Look-ups in named tables: a row name and a column name give one cell, copied from the table.

let:
fields: puzokes, zenet, kosi, lesonud
darute: [23.64, 44.82, 39.87, 63.14]
vem: [49.35, 47.51, 46.24, 47.32]
lav: [47.51, 47.32, 46.61, 47.03]
dukup: [75.03, 64.55, 56.88, 40.86]
vomibo: [47.72, 46.96, 46.71, 49.93]
gif: [48.20, 47.51, 48.02, 49.73]
rumufu: [46.56, 47.24, 47.88, 47.70]
movep: [47.90, 48.32, 48.17, 46.26]

What is the kosi of vomibo in let? 46.71
What is the lesonud of darute in let? 63.14
What is the lesonud of movep in let? 46.26
What is the puzokes of darute in let? 23.64
What is the lesonud of dukup in let? 40.86
What is the zenet of dukup in let? 64.55
What is the kosi of gif in let? 48.02
What is the kosi of movep in let? 48.17

fekad.csv
,des,ruzutu,peza,mel,lopubov,lirat,toz
bovor,57,114,125,73,123,201,194
lubobam,143,94,163,58,91,165,128
kab,61,60,102,178,55,138,108
sutuzig,118,75,126,115,122,89,166
rimi,70,119,126,84,126,175,167
fezovu,241,149,48,168,138,122,114
vufa,210,144,69,159,132,128,96
lafemag,166,166,107,125,113,132,136
turu,159,192,121,94,136,187,45
rusev,212,66,116,86,161,140,149
kegu,55,119,132,75,120,207,191
pas,176,151,94,137,133,109,120
vasulo,194,107,109,129,121,156,49

What is the peza of kegu in fekad? 132
What is the peza of rusev in fekad? 116
What is the ruzutu of kegu in fekad? 119
What is the lirat of rusev in fekad? 140
What is the toz of pas in fekad? 120
What is the peza of sutuzig in fekad? 126
What is the lirat of lubobam in fekad? 165
What is the des of lafemag in fekad? 166
What is the des of fezovu in fekad? 241
What is the mel of sutuzig in fekad? 115
What is the lopubov of sutuzig in fekad? 122
What is the peza of pas in fekad? 94
What is the lirat of pas in fekad? 109
What is the lirat of bovor in fekad? 201
What is the toz of vasulo in fekad? 49
What is the mel of vasulo in fekad? 129
What is the ruzutu of lafemag in fekad? 166
What is the mel of vufa in fekad? 159
What is the peza of rimi in fekad? 126
What is the lirat of turu in fekad? 187
Row with the largest peza: lubobam

nopini:
|  | vafa | fimutap | piv | femeru | vopuf | tis | sab | vifarus | giboveb |
|---|---|---|---|---|---|---|---|---|---|
| tum | 51.692 | 42.024 | 49.554 | 34.376 | 55.237 | 42.828 | 50.991 | 57.487 | 58.506 |
| vopani | 49.349 | 42.480 | 41.503 | 62.533 | 41.720 | 53.669 | 58.428 | 37.237 | 47.573 |
| muke | 35.837 | 58.125 | 49.606 | 38.593 | 43.881 | 44.793 | 21.605 | 59.360 | 35.519 |
| rur | 47.692 | 39.624 | 51.957 | 43.479 | 55.205 | 46.056 | 56.163 | 47.281 | 51.547 |
| pabid | 72.115 | 40.219 | 47.926 | 36.391 | 50.521 | 40.750 | 70.797 | 34.437 | 67.532 |
| mol | 58.508 | 53.255 | 34.189 | 35.626 | 49.290 | 25.814 | 48.336 | 58.838 | 54.778 |
| bez | 57.212 | 55.609 | 37.417 | 25.384 | 52.053 | 17.785 | 34.880 | 74.647 | 54.592 |
| vefede | 30.905 | 29.165 | 53.463 | 76.191 | 49.244 | 83.902 | 78.748 | 8.474 | 41.370 |
| fuve | 51.493 | 43.311 | 54.173 | 31.886 | 52.530 | 35.384 | 43.149 | 58.500 | 52.016 |

mol, vopuf -> 49.290
vefede, piv -> 53.463
vopani, vifarus -> 37.237
rur, sab -> 56.163
vopani, vafa -> 49.349
pabid, vopuf -> 50.521
vopani, vopuf -> 41.720
muke, vafa -> 35.837
tum, vifarus -> 57.487
bez, fimutap -> 55.609
rur, vafa -> 47.692
vefede, vopuf -> 49.244
muke, vopuf -> 43.881
bez, femeru -> 25.384
fuve, vopuf -> 52.530
pabid, vafa -> 72.115

